Here is a tiny trained network, its code and every weight. The questions are about switching its units off for an input and a class, where a switched-off unit gives its printed mean instead of its output.

import numpy as np


def w(rows, s, z=0):
    codes = np.array(rows[::2]) - 128.0
    scale = np.full(codes.shape[1], s)
    scale[-1] = z or s
    return codes * scale


def f(y):
    return np.maximum(y, 0)


def log_softmax(a):
    a = a - a.max(-1, keepdims=True)
    return a - np.log(np.exp(a).sum(-1, keepdims=True))


def net(x, mask):
    res = np.array(x, float).reshape(1, 4) / 4 @ E
    y = f(res @ A[0][:, :-1].T + A[0][:, -1])
    res = res + np.where(mask, y, B[0][:, -1]) @ B[0][:, :-1]
    return log_softmax(res[-1] @ U[:, :-1].T + U[:, -1])


A, B = {}, {}
E = w([
[147,196,133,124,8,96,98,157,101],'x0',
[159,36,129,130,69,61,203,99,204],'x1',
[122,167,136,58,121,215,167,141,218],'x2',
[166,155,117,67,159,113,200,175,45],'x3',
],0.012)
A[0] = w([
[138,86,142,147,252,145,125,104,153,73],'n1',
[144,83,137,191,158,56,101,110,62,70],'n2',
[126,101,142,140,111,115,163,148,144,109],'n3',
[128,155,126,131,60,109,121,130,122,64],'n4',
[123,181,132,77,121,207,181,126,217,26],'n5',
[127,138,132,123,135,127,164,121,102,19],'n6',
[119,121,127,152,117,125,80,108,154,39],'n7',
[144,155,128,83,159,107,247,146,45,3],'n8',
[132,166,126,98,84,154,143,138,155,78],'n9',
[125,91,136,133,100,132,130,134,139,134],'n10',
[112,90,131,143,142,87,101,146,99,66],'n11',
[103,105,127,181,114,148,33,110,195,30],'n12',
[133,179,118,129,169,171,60,106,87,116],'n13',
[96,68,118,138,204,150,152,125,130,97],'n14',
[140,45,124,123,63,58,226,117,176,103],'n15',
[137,187,134,121,16,121,103,129,103,123],'n16',
[128,117,133,169,121,150,51,120,184,56],'n17',
[112,153,122,121,140,145,107,142,98,114],'n18',
[103,175,145,128,169,163,66,155,110,97],'n19',
[130,106,125,128,178,138,132,109,135,59],'n20',
[131,127,125,142,93,83,94,128,88,88],'n21',
[136,154,121,109,102,122,164,135,91,68],'n22',
[110,99,115,145,133,87,109,106,86,70],'n23',
[128,160,125,145,150,165,90,135,113,112],'n24',
[105,153,122,125,81,127,105,117,132,72],'n25',
[112,103,110,115,156,129,120,130,137,91],'n26',
],0.018,0.0049)
B[0] = w([
[123,167,128,162,134,68,129,202,127,209],'n1',
[123,111,124,128,128,233,134,155,135,230],'n2',
[122,138,115,143,123,120,138,101,125,160],'n3',
[125,149,133,141,126,87,126,170,130,177],'n4',
[129,100,122,134,128,253,127,163,129,209],'n5',
[121,103,127,113,127,118,122,126,129,143],'n6',
[125,77,134,106,127,113,136,119,135,165],'n7',
[128,26,127,63,127,69,119,109,133,219],'n8',
[118,130,129,143,133,173,137,170,132,171],'n9',
[122,131,116,122,131,118,139,103,114,158],'n10',
[131,125,134,127,129,180,127,143,132,173],'n11',
[136,55,127,61,132,90,124,114,116,212],'n12',
[130,179,133,141,124,133,126,58,124,205],'n13',
[115,159,131,152,121,81,137,188,133,190],'n14',
[128,204,134,150,135,122,119,28,121,253],'n15',
[131,170,122,160,139,66,133,209,125,222],'n16',
[125,65,131,93,131,91,129,112,130,190],'n17',
[131,150,132,135,130,124,130,85,144,168],'n18',
[132,158,125,151,119,132,126,52,124,199],'n19',
[155,145,125,128,93,118,114,162,111,158],'n20',
[121,128,127,139,128,178,135,164,136,186],'n21',
[126,87,136,112,123,96,119,128,126,167],'n22',
[138,122,122,125,125,187,129,143,139,180],'n23',
[123,158,117,133,140,120,150,84,133,175],'n24',
[134,129,140,141,115,101,115,155,121,160],'n25',
[144,145,140,130,123,125,110,150,127,148],'n26',
],0.032,0.024)
U = w([
[124,251,86,164,143,122,157,19,112,181],'0',
[127,221,96,183,124,58,154,236,120,168],'1',
[111,151,77,141,142,254,168,168,145,5],'2',
[128,82,92,48,142,67,137,102,117,197],'3',
],0.0075,0.0021)

Each question gives the input, the list of numbers given to net, and the class t.
The units are the neurons (one row each of A and B). Each row of codes is followed by its name. A weight is (code - 128) times the scale printed after its matrix; where a second scale follows, it is the last column's (A, B and U).
mask holds one flag per neuron, in row order. A switched-off neuron (its flag False) gives its mean, the last column of its row in B, instead of its output. The means were averaged over made-up inputs and are rounded, as every weight is.
A unit's drop is (log p(t) with every unit on - log p(t) with that unit switched off) / (log p(t) with every unit on - log p(t) with every unit switched off).
The circuit of an input: a set's keep is (log p(t) with only the set's units on - log p(t) with every unit switched off) / (log p(t) with every unit on - log p(t) with every unit switched off). Starting from the 12 units with the biggest drops (on a tie, the unit counted first), units are removed one at a time, each time the one whose removal leaves the highest keep (on an exact tie, the one counted first), for as long as the keep stays at least 0.8.
circuit, biggest first: the units of the circuit, biggest drop first
top k neurons: the k neurons with the biggest drops, biggest first
drop of u: that unit's drop, to one decimal
input [5,-6,-4,7], class 3: top 2 neurons -> n8, n15
input [-4,-5,-7,1], class 2: circuit, biggest first -> n2
input [-6,-1,1,-7], class 3: top 3 neurons -> n12, n17, n16
input [3,5,6,3], class 2: top 4 neurons -> n5, n9, n13, n19
input [2,7,-8,-6], class 2: top 3 neurons -> n2, n21, n23
input [1,2,-4,4], class 2: top 3 neurons -> n12, n2, n17
input [-8,-3,7,7], class 1: top 3 neurons -> n1, n14, n2
input [-1,7,-8,2], class 2: top 4 neurons -> n2, n23, n13, n11
input [-5,3,0,6], class 3: top 2 neurons -> n8, n16
input [-7,8,8,-5], class 0: top 3 neurons -> n15, n2, n16
input [6,3,6,-2], class 1: top 4 neurons -> n16, n2, n4, n25
input [1,-8,1,8], class 0: top 2 neurons -> n13, n19
input [0,-8,6,7], class 0: drop of n13 -> 3.7
input [-8,3,-2,-5], class 1: circuit, biggest first -> n1
input [2,-3,2,-5], class 3: drop of n15 -> 0.7
input [1,2,-1,-4], class 3: drop of n17 -> 0.0
